-49 -24 -35 43
30 6 1 3
-25 -2 -38 36
-20 -39 20 -34
30 -12 -37 17
-20 12 -44 11
-29 -47 -26 30
:
-29 -47 -26 30
-20 -39 20 -34
-49 -24 -35 43
30 -12 -37 17
-25 -2 -38 36
30 6 1 3
-20 12 -44 11

51 -32 44 50 -42
-46 -21 -38 -51 -46
-16 49 -13 0 -38
48 47 -47 -43 39
-4 28 23 -20 -2
-53 -46 50 30 52
:
-53 -46 50 30 52
51 -32 44 50 -42
-46 -21 -38 -51 -46
-4 28 23 -20 -2
48 47 -47 -43 39
-16 49 -13 0 -38

3 16 -21 9 2 -29 -15 7 -24 9 -23
-12 4 7 -50 -24 15 -4 -8 -3 14 5
4 25 -14 12 27 5 17 14 3 -5 -14
7 -1 18 26 -2 10 10 0 -7 -21 -15
:
7 -1 18 26 -2 10 10 0 -7 -21 -15
-12 4 7 -50 -24 15 -4 -8 -3 14 5
3 16 -21 9 2 -29 -15 7 -24 9 -23
4 25 -14 12 27 5 17 14 3 -5 -14

36 -23 -20 -8 26 3 18 -28 9 -41 6 -1
2 9 -3 33 5 -34 42 -27 -22 -49 7 -17
27 -35 -29 -24 37 20 -11 -6 17 -9 -14 20
-3 14 6 -22 6 -9 -7 -14 -8 19 -46 5
-41 18 14 47 -9 -27 -7 16 -23 0 20 1
14 -3 3 -47 12 20 -36 -8 15 33 -34 15
13 -15 2 -27 11 27 -43 4 22 21 9 15
27 1 14 -51 3 24 -35 -21 21 25 -12 4
:
27 -35 -29 -24 37 20 -11 -6 17 -9 -14 20
36 -23 -20 -8 26 3 18 -28 9 -41 6 -1
13 -15 2 -27 11 27 -43 4 22 21 9 15
14 -3 3 -47 12 20 -36 -8 15 33 -34 15
27 1 14 -51 3 24 -35 -21 21 25 -12 4
2 9 -3 33 5 -34 42 -27 -22 -49 7 -17
-3 14 6 -22 6 -9 -7 -14 -8 19 -46 5
-41 18 14 47 -9 -27 -7 16 -23 0 20 1

-28 27 -15 -26
-12 8 18 23
10 10 25 20
28 -11 -10 -17
11 -8 -18 -11
1 47 -9 -49
32 -29 9 -27
13 3 61 -12
28 -3 -3 38
-7 38 -8 18
12 9 64 -12
-18 -27 13 24
:
32 -29 9 -27
-18 -27 13 24
28 -11 -10 -17
11 -8 -18 -11
28 -3 -3 38
13 3 61 -12
-12 8 18 23
12 9 64 -12
10 10 25 20
-28 27 -15 -26
-7 38 -8 18
1 47 -9 -49

-5 8 -33 -28 17 7 -3 -1 15 -29
-18 -2 -1 3 17 14 15 0 -22 -13
5 3 4 -6 2 3 -4 0 0 -2
-9 2 1 6 10 10 -11 13 1 -15
-33 10 2 -3 56 -4 14 -2 -35 6
3 1 -10 -14 -2 22 2 -4 0 -14
:
-18 -2 -1 3 17 14 15 0 -22 -13
3 1 -10 -14 -2 22 2 -4 0 -14
-9 2 1 6 10 10 -11 13 1 -15
5 3 4 -6 2 3 -4 0 0 -2
-5 8 -33 -28 17 7 -3 -1 15 -29
-33 10 2 -3 56 -4 14 -2 -35 6
---
1 4 -5 -4 3 2 3 1 -3 2
9 18 -3 -14 4 19 19 5 -14 11
-18 -22 -11 16 -7 -15 -21 -6 11 -21
-36 -49 0 35 -18 -34 -42 -16 24 -41
:
1 -5 3 3 -3
9 -3 4 19 -14
-18 -11 -7 -21 11
-36 0 -18 -42 24

2 -6 34 -28
-42 29 30 -46
-31 -49 -37 -20
48 7 45 -19
-36 18 -20 -48
-24 20 49 -50
-8 6 -48 37
33 34 -50 30
49 46 3 26
31 -32 -32 2
-45 -7 4 39
-45 16 -48 26
:
2 34
-42 30
-31 -37
48 45
-36 -20
-24 49
-8 -48
33 -50
49 3
31 -32
-45 4
-45 -48

-27 -13 0 -6 -4 13 -9
-12 3 -12 -12 9 18 -11
-53 9 -18 -52 0 37 -33
14 3 19 -10 -50 -43 -1
49 -9 29 32 -43 -65 24
-25 3 -2 -28 -14 7 -15
-4 21 -29 -11 56 43 -7
-40 19 -11 -63 -19 15 -33
-10 1 15 -24 -48 -27 -10
:
-27 0 -4 -9
-12 -12 9 -11
-53 -18 0 -33
14 19 -50 -1
49 29 -43 24
-25 -2 -14 -15
-4 -29 56 -7
-40 -11 -19 -33
-10 15 -48 -10

-24 6 2 11 -23 -4 27 11 24 33 -12
13 -1 -10 0 -3 9 1 0 3 0 11
13 -4 6 -17 -16 -30 1 -17 -3 -4 6
26 -11 14 -22 10 -4 -40 -22 -6 -4 19
-55 6 6 3 14 48 16 3 21 26 -10
:
-24 2 -23 27 24 -12
13 -10 -3 1 3 11
13 6 -16 1 -3 6
26 14 10 -40 -6 19
-55 6 14 16 21 -10

-52 -59 -32
-48 -51 39
6 -43 35
16 5 -59
7 -60 62
:
-52 -32
-48 39
6 35
16 -59
7 62

-24 -2 51 -36 47 59 53 -54 -61 31 -61 -52 44 41 -51
19 3 -24 12 -18 -25 -21 37 27 -16 27 22 -15 -23 34
21 3 -56 32 -46 -58 -51 45 51 -25 51 40 -42 -45 41
-6 -3 14 -8 11 15 13 -18 -18 -6 -18 -13 11 8 -16
:
-24 51 47 53 -61 -61 44 -51
19 -24 -18 -21 27 27 -15 34
21 -56 -46 -51 51 51 -42 41
-6 14 11 13 -18 -18 11 -16

8 -38 44 -49 -1 -29 -30 0 0 16 -37
-20 35 43 45 -19 23 -6 -49 -4 -20 44
-37 -6 -48 -13 39 -7 45 -46 -36 21 -14
-37 -37 26 9 49 41 -37 52 -6 12 34
17 -44 -25 -21 45 -13 41 -30 0 -39 41
-32 -4 -24 27 -42 -37 5 44 21 -25 41
:
8 44 -1 -30 0 -37
-20 43 -19 -6 -4 44
-37 -48 39 45 -36 -14
-37 26 49 -37 -6 34
17 -25 45 41 0 41
-32 -24 -42 5 21 41
---
-26 -13
-56 -40
63 41
33 26
:
-13 -56

0 0
-26 1
-3 2
0 -50
-1 0
:
0 -26

60 11
48 40
:
11 48

5 -1 0 9 -21
24 6 47 13 55
52 50 -7 -46 9
:
-21 13 -7

-14 -9 -4 -6
-40 -11 50 5
:
-6 50

35 -54
-38 53
-55 -41
-54 -10
-13 48
:
-54 -38

-56 3 -24
-33 21 -37
:
-24 21

-6 -22 -14 -4
28 2 -46 -33
-41 34 -56 -36
-38 18 -4 35
:
-4 -46 34 -38

-42 -35 4
29 -2 -58
26 -56 -32
:
4 -2 26
